[-14  14 -24  36  -1 -57  77 -25 -45   7  28   7 -49 -17 -13 -38 -31   6
  17   1   0 -14  60  39  50  -6  29 -46 -20  71 -53  -4 -20] => Gok
[ 17 -43  21 -24 -22 -25  -1  14   7  41 -37 -25  38 -24  51  35   8  51
 -43  11  -8   2 -17 -27  37  41   0  28 -19  35  16 -19  12] => vofal
[ -7 -14  -8  -6  12  -8 -24   2 -42  -5  16  11   8  46 -16   3  21  17
   9  12  -6  38  32   1  16   7   2  13 -24   0 -46  -9  -4] => Ret
[  5 -32  43  47  -1 -12 -17 -27   3 -12  12  -1  -6   9  19 -28  -6  40
 -36  22  15 -39 -45  28   1 -58 -13 -31 -25  -6  41 -33 -34] => Ret
[ 16  24 -25  -7  45 -22 -32   4  -2 -39  -6  16 -52  53 -43 -21  42  72
 -15  14  33 -43  -4 -13 -61 -52   0  30   8 -27  -3  15 -51] => kapa
[-39  16 -21   1 -25  -6 -37  26  23  22  -4 -28 -30 -33 -13   0  11  27
  13   4  25 -21 -41 -29  -8  -4   4  31 -39 -10  -9  63 -46] => Gok
[-23 -17 -42   2 -13  -4  44 -12  43 -65  50 -34 -28  46 -75 -55  24  39
  66   7  14  60 -39  14   2   8 -11  17   0 -29 -68 -22  -7] => kef
[  3 -22  15   7  14  60  36 -44   6 -78  27 -18 -21 -18  47 -10  13  29
  -8  11 -37  48  26  16  37 -10 -15  43   2 -39 -50  20   7] => kef
[-15 -78  24 -19  14  -9 -22   3  67 -19   4 -41  -5  15  31   6  29  46
  -5  55 -12  35 -57  -8  24   5  -3   7 -14  18 -10  -3   3] => Ret
[-15  -3  41  13   1   9  10   0  35 -57 -12  15 -44  10  -4  26  29   0
  42   3 -16  43  67  18  30  51  -8 -30  41 -11  -6  68 -20] => rol
[ -6  14 -13 -16   3 -21  -3   9 -50 -30   6   8 -60 -16 -15  42   7  35
 -36  12 -33  20   1   5 -35 -34 -24  35 -30  -7  15  36   4] => vofal
[  3  25 -69 -13  51  33  32 -42 -33 -22  -1  36  53  -7  -6 -25 -30 -33
   7  11 -21 -70 -27  46  31  -5 -36  -7  15  22  29  21  49] => kef
[ 59  -5  24 -35  38 -54 -22  11  27  15  34 -14  35  22 103  -7 -24 -17
 -69  28 -51  55 -53 -53  -2   4   2  13  34 -33 -20 -27  22] => mivap
[-13 -49 -17  29 -17 -11  12 -34  34  13 -37 -16  11 -48 -35 -13  -1   3
  11  27   6   2  19  43  36  36 -22 -12   9  49 -65  -3 -62] => Gok
[ 24 -51  25  18  18  68 -21 -33  15 -11  -3 -17  22 -44   8 -11  -2  42
  13 -15 -33  -7  37 -17  12   1 -20  -9  -9  31  -2 -27  29] => Ret
[ -22   28    3   25   13   41   -1   50   75  -24   11   12  -42  -42
 -104    6    2   12   59  -40   20   23  -21  -22   12   23  -23  -10
   -1  -17   14   53    8] => rol
[ 39 -11  31 -25  29  16  48   8  14 -49 -16  48  23 -10  37  19 -25   1
 -94 -24  -9 -10   0 -14  40  28  15   8  -1 -10 -23 -66  73] => vofal
[-41  26   6  31 -39  11 -15 -36 -38 -17 -16 -20 -34 -16  -8 -15   1  14
  63 -32 -10 -71  13   8  15  48 -37 -33  36   1  74  64 -26] => Gok
[  0  15 -39 -38 -13  -1  54 -15   9  27  -5 -14  18  37   7  -3  -6 -22
  -8  17  15 -26  -3 -12  34  -4  34   6   9  63 -23  -3   1] => mivap
[-14   1 -15  17  15  11 -33 -12 -27 -37  36   4 -16 -33  16 -19   1  35
  21 -32 -18   3  20  38 -89   2  -7 -25 -31 -24 -23 -19  13] => rol
[  0   9   5  13  51   9 -16 -26  26  35 -23  41  -7 -30 -19  11   1 -27
   2   8  25 -46  43  14  15 -18 -16 -18  -7 -19 -32  55  17] => rol
[ 24  37 -45 -12  -3  31 -33  42  42   9 -18 -31 -15 -28   6   4   0   2
  26  16   8  15  29 -46 -65   4   1  -3  29  40 -33  -2  42] => kapa
[  46  -40   -3  -21   34    7  -30   -2  -24  -12   32   -2    6   53
  -21  -19  -18    0  -31  -16    9   39   17   -8 -112  -18  -41    0
  -45  -13  -29  -98   65] => Ret
[ 38  58 -31 -21 -18  50 -10  11   5 -47 -22  16  -9  18 -45  21  15  -3
   1 -13 -22   8  50 -55 -35 -16   7  45  31 -10 -52   9  12] => vofal
[ 25  -7  46   6   6  64  57 -29  21 -45  43   2 -52  20  22 -25  -6 -24
 -26  28  28  -1  35 -16 -14 -94  40   6   2  -8  36  14  25] => kapa
[-36  68 -69   3  -8  48 -15  87  -8 -18   7  46  59  14 -72  -7   7 -18
  58 -30  27  19   3  15  -2  49  31   3 -25  12 -15  57 -42] => rol
[-36  36 -10  31   3 -33 -18 -21 -29  25  -5  17   6  -9  40   1  -3 -15
  27 -15  18 -17   8  32  85  48  -1 -21  17 -40 -46  19  -2] => kef
[ 16 -21  16   7 -24  36  17 -14  62 -19 -16 -33  20  29  57 -31   7 -21
 -24  54 -14   4 -21  -5 -18 -30   6  32   8  11   4  52 -35] => Mavaz
[  7 -21  55  12 -54  43  22 -47 -24 -10 -49 -22 -36   5  53  46   5   6
 -20 -28   5 -28  74  -4 -26  28   9   2   2  51  44 -41  25] => Mavaz
[-20   5 -38 -34   1 -10   0  21  32 -29   5 -14 -28  30 -43  -6   6 -22
  33  21 -11  39 -41   8 -25  25 -13   4  50  23  29  30 -12] => kapa
[ 25  -5   1  72  56  23 -54  19 -12 -13   4 -12   2 -27  -3 -17  12  21
  46  21 -34  48  65   4 -23  21 -37  -9   0  10 -26  75  -7] => Mavaz
[ 32  -5 -10 -28 -38  29 -38  23  82   8 -13  -2  50  38  13 -13   7 -23
 -25  57  -1  14 -24 -46 -29 -75  38  29 -10  18 -23  17 -63] => Ret
[  2  20   3  41  -3 -13 -25  22 -27  52   0 -48 -18  20   0  12   8  23
   5 -25  59  35  38  -6   3  38 -15   5 -15   9 -60 -19 -30] => mivap
[ 31  -8 -20  11  30  -9  31   7  48  -6  31 -10 -13  33 -35 -58 -19   6
  14   3  21   1  19   0 -41 -42  10 -41 -13  40  -7  28 -42] => mivap
[-17  53 -21 -19  -7 -41   6  22  26  45 -24 -25 -30   1  10   7  -7  12
 -14 -19   6 -13 -40  -3   3  17 -29  31   0   2 -27  23 -20] => rol
[-56  -9 -22   3   6 -37  -6 -15 -35   2  11   7 -70 -14  -8  19  18  34
  -7 -25   4  13  10  27 -20   9  38  30 -61   0 -84 -25   4] => Mavaz
[ 15  -8 -28  13 -18 -14 -15   7  20 -36 -34  31  33 -45 -21  -7  -4  56
  12 -37 -37  30  41  25   7  65 -24 -18  17   2 -51 -20 -68] => kef
[  7  26 -20 -14  14 -49  13  -5 -11  28 -36   4 -27  71 -34  -7  13  -7
  12   6  45 -30  30   5  15  28 -12  -8  52  28  -6   0 -13] => kapa
[ 31  -3  30   8  -8 -24   4 -13  -7  44  41 -32   5  23 114 -51  -9  -8
 -32  49  -6  22  22  -9  -1 -74  54  20  -1   4  -1  37 -61] => kapa
[-19  20 -14  54 -55 -16 -15   6   0  13  -2  -6   9 -21   7 -40  13  38
  15  35  14 -37 -22 -11 -23 -31   6 -15 -31 -21  -5  27 -16] => Mavaz
[-31  51  -8 -10  -6 -11  -5   5 -33  -2  -7   4  -8  26  32  12  10   6
 -30   7  24 -51 -60  22 -15  -4 -25  19 -12 -39  34  20  12] => rol
[  0  -9  13 -35 -35 -46 -13 -12 -61  17  36  23  -5 -32  71  18 -13   9
 -43  24 -40  26  19   1 -97 -42 -13 -10 -58 -48  29  -4  42] => rol
[ 77 -30  15  21  68  44   6  -3  28 -45   3  -6  38 -19 -15  -9  -9  18
 -16  25 -46  21  -6 -22  18   5 -39   8  41  28  15 -16  58] => vofal
[-22 -42 -28 -63   7  52  34 -55  65 -47 -12  -8 -23  60 -40 -42  32 -12
  -1 -15 -11   0   4 -12 -43  -6   5  86 -13 -41 -87  36 -11] => Mavaz
[ 12 -20  53 -21  10  -8 -75  41  49  29  -1 -18  45  19 101  12  -4 -16
 -37  26 -24  35 -61 -49  30  23  -7  16   3 -37  26  33   2] => Ret
[ 29 -51  37  39  36 -19  32 -66  10 -13  33 -25  12   0  42 -40 -11  51
 -13 -11 -11  -5 -42  37  74  -7  13   6  13  21   6 -74 -30] => kef
[ 19  20 -17 -23 -39 -21 -42 -16   0 -19 -39  12  12 -15  21   1  -5  62
 -34 -29 -34 -53 -41  -5 -62 -17 -41  20   7 -24  68  -2 -74] => kef
[-41  42 -45  -3 -41 -20  -7  15 -32  25  -4  -2 -15 -13 -53  -3  -1   3
  40 -21  16 -18  -1 -20  14  38  -7  11 -14  -2 -24  26 -13] => Gok
[ 12  16  15 -44  25  14 -65  37  34   3 -10 -30 -18  32  58  20  -7   0
  10  -8 -43 -18 -36 -54 -29  -5 -15   8  11  33 104  82  -1] => Ret
[ 37 -15  -8 -15   3 -41  46  28  -3 -49  -4  37 -31  27  -9  12 -14   0
 -48  35  -8  39  66  29 -58 -31   3 -32 -30  40 -13  14 -10] => vofal
[-20   6 -20  -7  20 -73  60 -66   0 -17  30 -11 -56  40  53 -41 -10   8
 -17  10 -17 -12 -22  58  50 -39  19   9   8  -1 -64   0 -45] => kef
[  1 -48 -26  35  15 -91   4 -18   4  31  16  -9 -53  49 -89 -18  40  38
  24  94  43  22   5  21 -48 -72  -1  -4 -50  32 -45   9 -28] => Mavaz
[ 24 -29 -30 -49 -10  46  47  -5  31 -21 -30 -47  40 -15  75 -21 -38 -26
 -73  25 -39  15 -16  20 -37  23 -41  48  -9  56 -28   2 -10] => Gok
[-10 -36  21 -32 -30   1  21   2 -24   4   6  -5   9 -11   4  14  -6  43
 -27 -18 -28  11 -15 -12   4  15 -24  16 -27  11 102  47 -47] => mivap
[ 20   6  43 -34 -11 -19   6 -78  -7 -21  10  -4 -54  71  65  -9  -4 -20
 -31 -48   5 -42  49 -23 -53 -10  20 -19  38 -48 -13 -46  12] => mivap
[-34 -16  18 -39 -38  34 -21 -51 -21   7 -10  15   6  39 -20  22  13 -22
 -18 -23   5 -22 -19  -7  17 -12   8  47 -10 -31  11 -27 -12] => Ret
[-20  17  17  35  15  22 -10 -28  -6 -31   8 -15 -64  -3 -31  35  21  15
  11  -7  -2  12 -14  45   8 -25  -4  30  16  18  14  12 -52] => rol
[ -3  67   5  -3  -5 -43  15  31 -25  23 -32  23 -56  28  13  22  -2   8
 -11   0  28 -50  53   8 -25 -20 -30 -25 -20   9  57 100 -28] => rol
[ 22 -51 -62   2  25 -12 -35  -8  52  25 -42 -41 -21 -28 -83  -3  17  33
  50  44  25 -16  43   1 -81  -4 -38 -18 -20  94 -46  16 -24] => Gok
[-32 -16 -11  10 -12  50 -34 -54  49 -30 -44 -11 -30 -40  11  -1  21  10
 -39  -2   2 -37 -25  21 -57 -17 -19  49 -14 -50 -85  -8 -11] => Mavaz
---
[-23  13 -19  57 -63  23 -23 -38 -22  31 -81  34  12 -20  -7 -49  22 -45
   3  51   7   4  18  28  37  72  26 -40  -5 -15  -9  25   4] => Tasa
[ 43 -19  26  47 -52  -2  56 -33 -25  37  28   0 -12   9  53  20  13 -38
 -16 -56 -27 -69  35  26 -46   4  10 -65   0   4  -9 -51  11] => Vot
[ 33  42  -9  36 -42  10  -4  38  49 -13   2 -27   1  14 -44   7  -2   8
  31 102 -47  23  49   5   5  69  -5  56  64 -78 -12  28 -39] => Tasa
[-18  23 -16  63 -79  25 -24 -42 -17  41 -70  39  11 -29  -8 -49  20 -42
  11  55  15   9  20  35  30  89  30 -51 -23 -18 -17  25  -9] => Tasa
[ -9  -2  54  13  53  -1  32  -3 -61 -66 -25   3  23  16 -94 -44 -34 -17
  -4   6  13 -14 -32  35 -54  18  18  18   7  -9   5  -7  -9] => pavu
[ 62 -18   4  63 -55  -1  63 -18 -36  29  19  15 -29  14  52  21  -5 -37
 -16 -73 -12 -55  50   4 -58   5  12 -69 -22   0 -13 -52  22] => bigiv
[ 68 -11  52  60 -63  22  74 -10 -38   7  29  17   9  -3  10 -14  20 -38
  -4 -58  -9 -64  49  48 -62  19  11 -67   0  18   6 -47  25] => zari
[ 13  25   2  18 -32  17   7  47  61  -7   0 -23  21   7 -28 -13  -1  13
  27  84 -31  28  26 -13   4  52 -11  72  84 -63  -6  34 -35] => dok
[  2 -10  48   5  46 -14  70   0 -57 -66   8 -13  29  29 -83 -46 -53 -39
  17  26 -11 -45  30  20 -66  54  14   0  23   6   0  20  33] => Tasa
[-22   8   8  57 -89  19 -23  -6  32  61 -92  30   8 -18  39 -56  33 -46
  23  43  -6   0  13  26  31  79  27 -63  10 -16  -5  44 -15] => zari
[-20 -22  34  -7  67  -4  66  -6 -86 -78 -28  11 -10  28 -51 -28 -53  -8
  -7  -2 -31 -32  10  -3 -88  21   8   1  21  -4  13 -12  23] => Datif
[ -6  -1  69  20  51   6  62  -1 -13 -71 -22  16  30   4 -84 -50 -30 -38
   0  -3   9 -51 -22  33 -61  19  20  -4  16   6   8   0  22] => zari
[-10  15  -5  54 -81  13 -18  -6  -2  58 -70  32  19 -17  31 -46  28 -40
  13  29  25   9  15  22  13  58  17 -58  16 -21 -31  26  -7] => dok
[ 45 -35  -6  70 -36  23  40 -52 -17  21  -9  40  -7 -10   3   5  18 -21
 -25 -34 -53 -34  32  24 -43  -1   2 -54  -8  -4   8 -75  21] => Roli
[ 52   3  21  59 -74   1  72 -16 -44  35  25   9   2  -4  60   8   9 -23
  -8 -61  -2 -61  34   2 -61   1   1 -66  13  16  -7 -55  19] => dok
[-25  14 -11  59 -54  27  -3 -44 -33  22 -80  53   3 -22  19 -53  17 -26
  -6  45  -1  22  -3  17  14  87  27 -47 -22 -24  -7  21 -19] => Datif
[ 84 -13   6  59 -51   9  56 -18 -60  -9  42  24  -7   9  22 -10  21 -38
 -21 -56   3 -42  34  36 -51   4   4 -53  17  32 -11 -59  41] => Tasa
[ 60   3  14  54 -17  12  55 -14 -53  29  24  10  10  16  32  16   9 -27
 -18 -48  -3 -65  17   9 -54 -28  13 -58   0  19 -18 -53  12] => Kab
[ 58  44  -3  52 -33  -1   8  32 -17  35  -1 -14  19  24  -2 -19  -3  16
  34  90 -20  20  24  21  10  82  -3  55  27 -66 -22  16 -55] => pavu
[ 52 -21  17  79 -28   8  51 -35 -67  40   7   5  15  13  63   3  24 -27
  -8 -74 -16 -73  55   6 -41   1   4 -55 -26   7   1 -58   8] => Tanuz
[-22  -8  63 -11  59 -10  35  -5 -12 -61  -2   2   8  22 -93 -30 -40 -25
 -13   7 -13 -38 -24  36 -62  19  16  15  21 -13  -8   2   4] => Vot
[-13  -3  42  13  47   0  74   1 -34 -49  -6 -16  48  19 -93 -56 -61 -30
   4  20  -4 -47  15  12 -67  51  18  22  24   0  11  19  31] => tal
[-36  17 -10  46 -47  42  -9 -13   0   1 -75  17  22  -2   0 -19  12 -33
   8  38  18  36  29  24  17  22  41   5  33 -50 -14  10  -7] => tal
[  0  11   1  56 -62  29 -42  -6   2  65 -67  41  10 -13  -3 -55  27 -38
  12  53   9  -4   6  28  23  46  36 -57  -4  -9 -24  22  -9] => Kab
[-11 -14  71  18  59  -2  87  11 -24 -59 -10 -16  38  26 -72 -61 -56 -37
  18  16 -14 -63   7  16 -70  54  18  11  46  14  17  34  27] => zari
[-16 -34  72  -9  60   8  67   6 -44 -70   4 -14  37  32 -94 -62 -50 -34
   2  20 -13 -64   6   5 -54  55  28  49  36  27  16  11  46] => nunos
[ 59 -32  18  30 -29   1  52 -28 -33   8  41  23 -12   4  26   0  10 -38
 -38 -65 -15 -51   7  44 -58  -4   8 -48  21  24 -11 -47  26] => Vot
[ 49 -26  23  31 -43  13  64 -29 -69 -12  21  26  -3  -6   1 -23  16 -16
 -28 -47 -22 -49  59  30 -66  18   5 -56 -24   5  19 -66  22] => Datif
[-37  23  -1  41 -54  28 -16 -16 -13  23 -84  32  25 -15  -6 -42  19 -27
   9  47  24  20  10  24  17  34  28  -5  28 -46 -15  10 -12] => dok
[ 73 -12  32  60 -55  16  52 -31 -98  18  31  15   3 -10  -5  -9  13 -20
 -16 -63   1 -44  47  54 -50  17   9 -55 -28   7  -1 -62  11] => pavu
[-38   5  20  25 -59  39 -37  -2  -6   3 -61  17   2   2 -11 -38  21 -30
  16  53  10  16  13  27  25  61  52  26  33 -28 -10  14  -3] => nunos
[ -1  -5  43  25  59  -2  97  -4 -58 -44  -7 -11  57  31 -78 -59 -61 -37
   2   3   4 -61  21   9 -79  48  15   4  15   9   1   7  35] => tal
[ 50  36  -4  12 -35  19  16  47   6  -8  45  -1  -8  38 -21   5 -25  18
  21  70 -23  43  33  12 -21  77   0  78  14 -62 -38  24 -47] => bigiv
[ 19  20   1  24  -5  15 -15  42  45  -6   3 -28  13  15 -27   2  -7  26
  31  87 -58  29  43 -12   0  69  -7  88  49 -73  -1  43 -58] => Tanuz
[-12   5 -11  64 -91  20 -42 -23  13  42 -78  30   7 -11   3 -56  40 -51
  19  57   5  17  25  40  46  71  28 -53   6 -29 -18  30 -10] => Tasa
[-12  10 -21  69 -81  13 -44 -25  13  72 -80  26   3 -16  36 -38  36 -39
  27  56 -20  17  21  34  23  73  37 -55  -9 -36 -24   9 -12] => Roli
[ 57  45  -7  65 -33   4  11  22   3  41  12 -10  24  26   4  -5   2  13
  42 106 -41  16  44  25   7  71   9  53  22 -62 -24  -4 -25] => Roli
[  6   0 -16  60 -86   5 -34   9  10  64 -87  37 -19   0  29 -41  23 -46
  18  26  -7  16  30  14  22  61  31 -64 -13 -40 -33  32  -7] => bigiv
[ 19  46 -17   0 -23  35  19  33  34 -25  42 -12  18  13 -32  18 -26  23
  14  82 -10  57  38  11 -20  63   0  91  46 -63 -20  22 -44] => tal
[ -2  -9 -14  62 -87  10 -38   4  21  62 -88  37 -17   3  22 -49  24 -47
  12  28 -12   8  25  16  30  61  30 -52  -7 -39 -24  28  -6] => bigiv
[-27 -25  59 -32  54   0  48  15 -65 -74  -2  -5  -8  32 -69 -17 -54 -15
   2  -8 -24 -40  14  -5 -71  25  23  32  37  14   4   1  45] => nunos
[ 80 -10  25  51 -39  13  53 -15 -71   2  34  17   0   2  -3   9  21 -21
 -16 -65  -5 -45  52  27 -62  -8   7 -73 -30  32   3 -51  31] => delin
[ 36  -2  36  -4  78 -29  49  28 -79 -46  34   0  -9  16 -39  -2 -61   9
  34 -22 -19  15   8  -5 -87  38  -3 -18  10 -10 -29  50   5] => Tanuz
[-14  15 -12  69 -85  15 -38 -33   4  64 -73  35   2 -26  32 -36  34 -38
  22  49 -18  24  20  37  25  72  42 -61 -18 -33 -23  11  -7] => Roli
[-18  17 -22  62 -46  31 -28 -38 -21  42 -82  41  17 -21   0 -44  26 -30
  -5  37   8  15  -2  15  34  66  28 -41 -27   3  -4  37  -9] => delin
[ 34 -28  23  58 -53  22  59 -41   1  21 -17  37   2 -11   2 -18  14 -30
 -25 -47 -31 -69  22  29 -48  15  -2 -63   2   4  28 -58  10] => zari
[ 62 -14   8  67 -55  -1  60 -15 -41  30  16  12 -27  15  53  26   0 -37
 -11 -72 -13 -52  52   7 -49  -2  13 -69 -22  -6 -17 -51  24] => bigiv
[-36  10  14  24 -45  33 -28  -2 -17  -2 -66  21  -2  10  -6 -24  19 -24
  13  42   2  29  12  16  22  54  44  19  38 -41 -14  14  -3] => nunos
[ 27  -8  21 -19  78 -36  70  30 -73 -74   7   7 -41  19 -29  -3 -68   8
  32   4 -31  25  -2 -22 -99  37  -8 -36  34 -15 -14  37  17] => Datif
[ 44 -48  15  65 -36  23  30 -37 -47  38 -14  29  22   9  14 -32  27 -24
 -27 -50 -34 -70  48  22 -32   5  -2 -35 -19  12  24 -61   6] => Tanuz
[ 53  51   5  19 -38 -10   3  42 -12  20  25 -27  36  25 -11   4   0  20
   8  79 -21  17  27  36  -1  64  -9  69  19 -65 -19  10 -64] => pavu
[ 30  46  15  -8 -24  27   9  47 -12 -23  56 -14   4  31 -21  13 -16  25
  22  74  -8  34  30  16 -19  82  15 103  43 -45 -34  16 -34] => nunos
[ 64  -8  36  42 -75  14  58  -9 -62  20  34  19  19  -5   7 -17  24 -23
 -16 -57   2 -53  48  37 -55  -2  -2 -53  -2  15  -6 -61  28] => dok
[ 33  32  -2   1 -11   0 -16  44  16  14  28 -22  35  29 -10  -3   6  23
  20  80 -37  21  59  13   2  74 -15  83  12 -71 -13  28 -56] => Tanuz
[ 56 -29  21  25 -28   0  50 -20 -27   0  45  26 -15   8  26  -3  14 -31
 -37 -70 -21 -41  11  41 -53  -4   7 -41  27  15 -18 -42  23] => Vot
[ 82 -15   7  59 -44   4  65 -22 -58  -9  39  26   4   7  18 -19  16 -43
 -21 -53   3 -48  31  37 -51   7   8 -53  17  30 -11 -51  41] => Tasa
[  -3    5   59    6   55    4   25    6  -41  -40  -21   14   33   22
 -106  -51  -29  -21   -3   26   10  -49  -33   25  -53  -12   25   -1
    1   10    3  -14   11] => Kab
[ 47 -26   2  70 -34  20  33 -47 -41  27 -16  28   6   3 -15  -2  17 -23
 -39 -42 -20 -62  28  29 -38  -6   0 -57 -18  22  28 -55  16] => delin
[-31  20 -12  37 -54  23 -35 -23   4   3 -70  21   1  -7 -21 -27  16 -36
  22  71   8  32  27  35  28  60  29 -12  15 -52 -12  21 -15] => Tasa
[ 38  56  -5  -5 -50  -5  -9  45  16  -2  35 -28  29  33 -37   2   4   5
  15 113 -22  15  61  40   1  82 -12  74  24 -67 -16  12 -39] => Tasa
[  1  20 -12  66 -79   6 -48  -8   1  67 -78  28   5 -13  29 -40  38 -35
  18  39   9  17  18  29  30  59  35 -73 -18 -12 -22  45 -17] => delin
[ 18 -27  55  23  47 -14  79  14 -53 -39  -6  -4  30  44 -82 -70 -61 -45
  11   7 -11 -62  23  14 -68  54  23   5  -1   4  -4  20  36] => bigiv
[ 39  39   0   7 -17  -1 -10  39   6  20  31 -22  40  28  -1  -2   6  19
  17  74 -31  14  48  17  -6  78 -12  76   5 -64 -14  22 -60] => Tanuz
[ 42  27  -5  23 -21  -1  16  45  13   3   0  -3   9  32   6 -32  -3  24
  35 110 -39  17  41   5  -5  73  -2  60  34 -68 -13  11 -47] => Datif
[  -4    8  -13   64  -83    4  -41  -12  -24   69 -100   27    3  -22
   30  -52   31  -35    9   36   -2   11    9   26   29   69   27  -55
    1  -27  -10   21  -24] => pavu
[ 74 -34  21  49 -12  15  51 -16 -70  -4  52  27   7  14  36 -18  14 -21
 -22 -82  -3 -35  30  27 -62   4   3 -28   1  29  -7 -45  20] => Tanuz
[ 49 -27   3  52 -58  23  47 -40 -26  -3   9  31  -6   0 -16  -1  14 -30
 -27 -28 -32 -34  45  24 -39  25 -11 -59   1   5  10 -51  18] => Tasa
[ 65  -5  19  52 -76  15  47 -29 -73  11  29  13  -8  -5 -15   1  20 -31
 -10 -46 -13 -53  77  42 -48  24   3 -72 -21   6  -1 -59  31] => Tasa
[ 33 -30  21  60 -45  21  58 -32   7  20 -23  34   9  -9   8 -21  19 -33
 -25 -48 -33 -62  27  24 -37  14  -3 -64  12   5  21 -40  12] => zari
[ 43  28  -8  38 -30  12  -1  58  51  -3   0 -16 -13  28 -28  15 -16   9
  23  73 -44  31  36  -7   0  55   0  63  45 -79 -29  38 -40] => bigiv
[ 30  41  13   1 -16  40  -3  39   4  -2  36  -3  33  30 -48 -13 -12  18
  17 114  -5  17  12  26 -10  44  15  91  29 -31 -18   8 -49] => Kab
[ -9 -22  76 -11  56  -1  67  15 -56 -67  12 -10  31  37 -87 -55 -53 -30
   8  16  -6 -51   7   9 -63  63  27  36  26  25   2  16  41] => nunos
[ 34 -33  -2  40 -49   8  49 -48 -32  10 -20  51  -7  -6  17 -30  24 -14
 -41 -30 -46 -42  22  14 -41  20  -8 -61 -20 -10  29 -71   1] => Datif
[ -6 -10  70  12  60   1  96  11 -36 -64  -7 -12  44  23 -66 -56 -52 -40
  16  10 -11 -57  13  13 -76  60  16   3  34  15  10  35  26] => zari
[ -3  11 -16  60 -70  -1 -17 -19 -21  53 -89  39  -7 -14  48 -53  28 -39
  16  45   4   6  22  21   3  86  26 -85 -19 -33 -16  17 -16] => Datif
[ 65 -27  35  44 -50  22  34 -16 -78  15  34  21  13   3  19 -22  33 -22
 -11 -67 -16 -41  64  33 -46  16   6 -46 -36  19   1 -49  15] => Tanuz
